| -.30 | -.10 |  .18 |  .55 |  .34 |  .17 | -.50 |  .21 | -> Nurid
|  .55 | -.10 |  .34 | -.30 |  .17 |  .18 |  .68 | -.28 | -> fuda
| -.86 | -.06 | -.02 | -.06 | -.17 | -.09 | -.15 | -.39 | -> keke
|  .12 |  .20 |  .04 |  .16 |  .56 | -.32 |  .40 | -.31 | -> Naze
tags:
| .56 | -> K_909
| -.30 | -> K_101
| .21 | -> K_441
| .22 | -> K_955
| -.31 | -> K_9
| -.28 | -> K_341
join Naze 7:  -> K_9
which: | -.30 | -.10 |  .18 |  .55 |  .34 |  .17 | -> Nurid

|  .36 | -.27 |  .05 |  .29 |  .12 | -.33 | -.04 |  .12 |  .60 | -.06 |  .10 | -.40 | -.34 | -.58 | -.29 | -.24 |  .23 |  .07 |  .11 |  .18 | -.20 |  .35 |  .12 |  .16 | -.39 |  .12 |  .26 | -.06 | -.04 | -.11 | -.12 | -.21 | -.15 |  .16 |  .47 |  .73 |  .67 |  .16 |  .02 | -.06 |  .26 | -.41 |  .26 |  .45 |  .03 | -.01 | -.06 | -.29 | -.30 |  .55 | : kagim
| -.14 | -.13 |  .09 | -.01 |  .13 | -.16 | -.07 | -.03 | -.10 | -.08 | -.02 |  .03 | -.01 | -.11 |  .06 | -.08 | -.06 |  .03 |  .00 | -.01 |  .00 |  .07 |  .13 |  .03 | -.21 |  .16 | -.10 |  .02 | -.07 | -.10 |  .09 | -.18 | -.13 |  .13 | -.42 |  .03 | -.04 |  .13 | -.04 | -.05 | -.03 |  .03 | -.05 | -.21 |  .03 | -.13 |  .15 |  .02 | -.10 |  .03 | : zuki
|  .29 | -.27 |  .05 |  .24 |  .13 | -.31 | -.03 |  .06 |  .55 | -.07 |  .10 | -.29 | -.33 | -.43 | -.26 | -.22 |  .21 |  .06 |  .11 |  .13 | -.21 |  .28 |  .12 |  .16 | -.36 |  .15 |  .20 | -.05 |  .01 | -.11 | -.10 | -.21 | -.15 |  .16 |  .36 |  .65 |  .58 |  .15 | -.13 | -.04 |  .18 | -.37 |  .15 |  .40 |  .03 | -.05 | -.05 | -.26 | -.25 |  .42 | : Kizok
| -.13 | -.14 |  .11 |  .00 |  .12 | -.18 | -.09 | -.04 | -.03 | -.08 | -.01 | -.01 | -.05 | -.14 |  .03 | -.09 | -.08 |  .02 |  .04 |  .02 |  .02 |  .09 |  .14 |  .04 | -.23 |  .17 | -.07 |  .05 | -.08 | -.09 |  .06 | -.20 | -.13 |  .13 | -.34 |  .09 | -.01 |  .13 |  .27 | -.05 |  .00 |  .01 | -.03 | -.16 |  .03 | -.13 |  .12 |  .01 | -.13 |  .06 | : Roze
Table of tags by key:
| -.06 | -> K_788
| -.16 | -> K_461
| .73 | -> K_582
| .45 | -> K_588
join kagim 43:  -> K_588
which: |  .36 | -.27 |  .05 |  .29 |  .12 | -.33 | -.04 |  .12 |  .60 | -.06 |  .10 | -.40 | -.34 | -.58 | -.29 | -.24 |  .23 |  .07 |  .11 |  .18 | -.20 |  .35 |  .12 |  .16 | -.39 |  .12 |  .26 | -.06 | -.04 | -.11 | -.12 | -.21 | -.15 |  .16 |  .47 |  .73 |  .67 |  .16 |  .02 | -.06 |  .26 | -.41 |  .26 |  .45 |  .03 | -.01 | -.06 | -.29 | -.30 |  .55 | -> kagim

|  .00 | -.04 | -.36 |  .65 | = Tenun
|  .91 | -.39 |  .41 | -.79 | = Kedaf
|  .70 | -.12 | -.17 | -.06 | = pelar
|  .90 | -.30 |  .26 | -.59 | = Pefo
| -.32 |  .07 |  .28 | -.45 | = bupin
which: | -.39 |  .41 | -.79 | -> Kedaf
key -> tag
| .29 | -> K_904
| -.36 | -> K_558
| .28 | -> K_350
| -.18 | -> K_666
| .70 | -> K_134
| -.17 | -> K_622
| .41 | -> K_812
| -.35 | -> K_584
join pelar 2:  -> K_622

